Below is a small trained network, with its code and all its weights. Each question gives an input and a class and asks what happens when units are switched off, that is, made to give their printed mean instead of their output.

import numpy as np


def w(rows, s, z=0):
    codes = np.array(rows[::2]) - 128.0
    scale = np.full(codes.shape[1], s)
    scale[-1] = z or s
    return codes * scale


def norm(h):
    return h / np.sqrt((h * h).mean(-1, keepdims=True) + 1e-5)


def f(y):
    return y / 2 * (1 + np.tanh(0.7978845608 * (y + 0.044715 * y**3)))


def log_softmax(a):
    a = a - a.max(-1, keepdims=True)
    return a - np.log(np.exp(a).sum(-1, keepdims=True))


def net(x, mask):
    res = np.array(x, float).reshape(1, 4) / 4 @ E
    u = 0
    for l in range(3):
        y = f(norm(res) @ A[l][:, :-1].T + A[l][:, -1])
        res = res + np.where(mask[u : u + 4], y, B[l][:, -1]) @ B[l][:, :-1]
        u += 4
    return log_softmax(norm(res)[-1] @ U[:, :-1].T + U[:, -1])


A, B = {}, {}
E = w([
[217,106,174,166,121,118,83],'x0',
[128,138,128,51,105,39,2],'x1',
[113,106,33,89,128,119,205],'x2',
[39,206,68,151,203,86,147],'x3',
],0.0087)
A[0] = w([
[170,85,152,71,66,196,57,158],'L0N1',
[15,178,236,118,102,149,146,39],'L0N2',
[154,39,87,77,187,71,123,216],'L0N3',
[156,142,117,254,222,245,139,254],'L0N4',
],0.0076,0.00095)
B[0] = w([
[230,221,180,253,193,253,106,236],'L0N1',
[205,227,166,100,208,210,48,155],'L0N2',
[193,73,49,34,87,128,204,173],'L0N3',
[171,112,110,132,183,24,218,254],'L0N4',
],0.007,0.0059)
A[1] = w([
[249,217,150,107,183,132,193,246],'L1N1',
[206,98,9,2,107,144,177,181],'L1N2',
[184,206,81,112,150,164,187,154],'L1N3',
[130,117,145,189,225,124,180,19],'L1N4',
],0.0072,0.0014)
B[1] = w([
[101,91,8,150,83,114,182,254],'L1N1',
[229,85,77,176,146,57,157,215],'L1N2',
[174,140,175,195,113,132,50,189],'L1N3',
[129,111,179,126,110,115,150,181],'L1N4',
],0.011,0.0081)
A[2] = w([
[137,76,183,103,26,137,254,227],'L2N1',
[146,132,12,67,116,72,106,155],'L2N2',
[171,100,108,146,120,118,144,27],'L2N3',
[93,147,55,139,148,173,75,255],'L2N4',
],0.011,0.0013)
B[2] = w([
[118,199,126,159,171,55,170,251],'L2N1',
[132,179,56,174,215,13,214,254],'L2N2',
[73,113,94,86,253,185,126,235],'L2N3',
[128,149,169,121,2,87,84,160],'L2N4',
],0.0077,0.0066)
U = w([
[18,128,208,31,88,45,63,178],'0',
[117,97,148,200,156,34,245,151],'1',
[57,1,165,11,117,118,126,2],'2',
[201,90,114,159,63,205,76,163],'3',
],0.0083,0.0032)

Each question gives the input, the list of numbers given to net, and the class t.
The units are the neurons (one row each of A and B). Each row of codes is followed by its name. A weight is (code - 128) times the scale printed after its matrix; where a second scale follows, it is the last column's (A, B and U).
mask holds one flag per neuron, layer by layer. A switched-off neuron (its flag False) gives its mean, the last column of its row in B, instead of its output. The means were averaged over made-up inputs and are rounded, as every weight is.
A unit's drop is (log p(t) with every unit on - log p(t) with that unit switched off) / (log p(t) with every unit on - log p(t) with every unit switched off).
top k neurons: the k neurons with the biggest drops, biggest first
k most important neurons of layer l: the k neurons of layer l with the biggest drops, biggest first
drop of u: that unit's drop, to one decimal
input [-3,-3,-6,-6], class 3: top 4 neurons => L0N1; L2N2; L0N2; L1N2
input [0,4,3,-7], class 3: top 2 neurons => L0N1; L0N4
input [2,-1,0,-4], class 3: top 4 neurons => L0N1; L2N2; L0N4; L1N2
input [2,2,-6,7], class 0: most important neuron of layer 0 => L0N1
input [0,3,-5,0], class 0: top 3 neurons => L1N2; L0N4; L2N4
input [-8,-1,-8,3], class 0: top 3 neurons => L0N1; L1N2; L2N4
input [-6,5,-5,-2], class 3: top 2 neurons => L0N1; L0N2
input [3,3,0,-6], class 3: drop of L0N1 => 0.3
input [-5,0,-2,-2], class 3: drop of L2N2 => 0.0
input [-1,0,0,-3], class 3: drop of L0N4 => 0.1
input [0,6,-3,3], class 0: 2 most important neurons of layer 1 => L1N2; L1N1
